Here is a tiny trained network, its code and every weight. The questions are about switching its units off for an input and a class, where a switched-off unit gives its printed mean instead of its output.

import numpy as np


def w(rows, s, z=0):
    codes = np.array(rows[::2]) - 128.0
    scale = np.full(codes.shape[1], s)
    scale[-1] = z or s
    return codes * scale


def norm(h):
    return h / np.sqrt((h * h).mean(-1, keepdims=True) + 1e-5)


def f(y):
    return np.maximum(y, 0)


def log_softmax(a):
    a = a - a.max(-1, keepdims=True)
    return a - np.log(np.exp(a).sum(-1, keepdims=True))


def net(x, mask):
    res = np.array(x, float).reshape(1, 2) / 4 @ E
    u = 0
    for l in range(3):
        y = f(norm(res) @ A[l][:, :-1].T + A[l][:, -1])
        res = res + np.where(mask[u : u + 12], y, B[l][:, -1]) @ B[l][:, :-1]
        u += 12
    return log_softmax(norm(res)[-1] @ U[:, :-1].T + U[:, -1])


A, B = {}, {}
E = w([
[55,191,226,119],'x0',
[145,128,189,4],'x1',
],0.0033)
A[0] = w([
[138,171,149,141,147],'0.n1',
[143,71,161,24,152],'0.n2',
[99,118,160,50,119],'0.n3',
[206,122,77,45,8],'0.n4',
[209,107,141,68,114],'0.n5',
[134,253,178,121,127],'0.n6',
[209,35,58,221,104],'0.n7',
[151,71,36,141,74],'0.n8',
[153,180,96,106,53],'0.n9',
[145,131,46,227,128],'0.n10',
[146,50,85,186,91],'0.n11',
[27,215,177,142,154],'0.n12',
],0.0053,0.0016)
B[0] = w([
[207,144,105,148,153],'0.n1',
[158,227,94,95,215],'0.n2',
[169,73,140,102,191],'0.n3',
[65,161,52,197,183],'0.n4',
[77,174,48,190,187],'0.n5',
[199,2,108,130,198],'0.n6',
[6,137,168,131,252],'0.n7',
[123,102,207,141,205],'0.n8',
[95,127,118,161,130],'0.n9',
[147,134,234,75,233],'0.n10',
[133,138,163,103,198],'0.n11',
[187,205,196,155,230],'0.n12',
],0.0037,0.0045)
A[1] = w([
[181,98,162,217,2],'1.n1',
[79,140,163,102,143],'1.n2',
[138,129,150,112,51],'1.n3',
[82,173,100,187,157],'1.n4',
[120,115,210,114,48],'1.n5',
[96,145,111,172,172],'1.n6',
[103,103,63,127,150],'1.n7',
[84,127,105,99,145],'1.n8',
[165,196,118,134,166],'1.n9',
[104,138,168,91,150],'1.n10',
[111,133,2,108,119],'1.n11',
[124,56,152,131,88],'1.n12',
],0.008,0.0023)
B[1] = w([
[82,153,73,188,202],'1.n1',
[131,158,70,148,217],'1.n2',
[167,110,114,137,146],'1.n3',
[152,162,123,59,221],'1.n4',
[157,114,53,134,254],'1.n5',
[194,76,148,56,203],'1.n6',
[171,236,151,67,174],'1.n7',
[93,113,87,150,167],'1.n8',
[95,95,170,145,234],'1.n9',
[134,102,85,175,219],'1.n10',
[8,182,44,3,222],'1.n11',
[81,75,166,174,169],'1.n12',
],0.0048,0.0035)
A[2] = w([
[19,33,136,172,40],'2.n1',
[87,175,165,74,167],'2.n2',
[147,79,208,168,158],'2.n3',
[93,89,106,111,171],'2.n4',
[184,71,119,61,122],'2.n5',
[60,134,118,95,150],'2.n6',
[122,113,138,163,7],'2.n7',
[29,1,108,188,116],'2.n8',
[193,121,197,64,71],'2.n9',
[167,70,98,172,130],'2.n10',
[102,138,84,171,157],'2.n11',
[53,123,133,128,75],'2.n12',
],0.0057,0.0015)
B[2] = w([
[143,77,143,117,228],'2.n1',
[181,101,131,185,187],'2.n2',
[37,116,91,83,215],'2.n3',
[86,147,151,132,173],'2.n4',
[78,173,190,182,168],'2.n5',
[103,115,126,128,183],'2.n6',
[132,178,94,141,146],'2.n7',
[135,71,174,91,252],'2.n8',
[253,103,67,122,183],'2.n9',
[117,181,169,104,169],'2.n10',
[139,119,179,122,180],'2.n11',
[148,118,134,104,169],'2.n12',
],0.0062,0.0039)
U = w([
[90,5,190,94,203],'0',
[61,214,56,48,215],'1',
[74,228,164,217,213],'2',
[248,136,125,118,239],'3',
[117,108,93,154,2],'4',
[118,106,88,156,7],'5',
[119,111,92,153,14],'6',
[122,118,114,142,25],'7',
],0.018,0.0082)

Each question gives the input, the list of numbers given to net, and the class t.
The units are the neurons (one row each of A and B). Each row of codes is followed by its name. A weight is (code - 128) times the scale printed after its matrix; where a second scale follows, it is the last column's (A, B and U).
mask holds one flag per neuron, layer by layer. A switched-off neuron (its flag False) gives its mean, the last column of its row in B, instead of its output. The means were averaged over made-up inputs and are rounded, as every weight is.
A unit's drop is (log p(t) with every unit on - log p(t) with that unit switched off) / (log p(t) with every unit on - log p(t) with every unit switched off).
unit that matters most: the unit with the biggest drop
k most important neurons: the k neurons with the biggest drops, biggest first
k most important neurons of layer l: the k neurons of layer l with the biggest drops, biggest first
drop of u: that unit's drop, to one decimal
input [1,2], class 3: unit that matters most -> 2.n9
input [6,0], class 2: 2 most important neurons of layer 2 -> (2.n8, 2.n3)
input [0,-7], class 0: 2 most important neurons -> (0.n2, 0.n12)
input [6,1], class 3: 4 most important neurons -> (0.n12, 0.n4, 0.n7, 0.n5)
input [0,7], class 1: 2 most important neurons -> (0.n10, 0.n12)
input [4,1], class 3: 3 most important neurons -> (0.n12, 0.n7, 2.n9)
input [3,0], class 2: 4 most important neurons -> (0.n12, 1.n1, 0.n10, 1.n6)
input [2,0], class 2: 2 most important neurons -> (0.n12, 1.n1)
input [3,1], class 3: 3 most important neurons -> (0.n12, 0.n7, 2.n9)
input [1,7], class 3: 2 most important neurons -> (0.n7, 1.n11)
input [-1,-8], class 0: 2 most important neurons -> (0.n2, 0.n12)
input [-1,8], class 1: drop of 0.n5 -> 0.2
input [3,-2], class 2: drop of 0.n12 -> 2.7
input [5,3], class 3: most important neuron -> (2.n9)
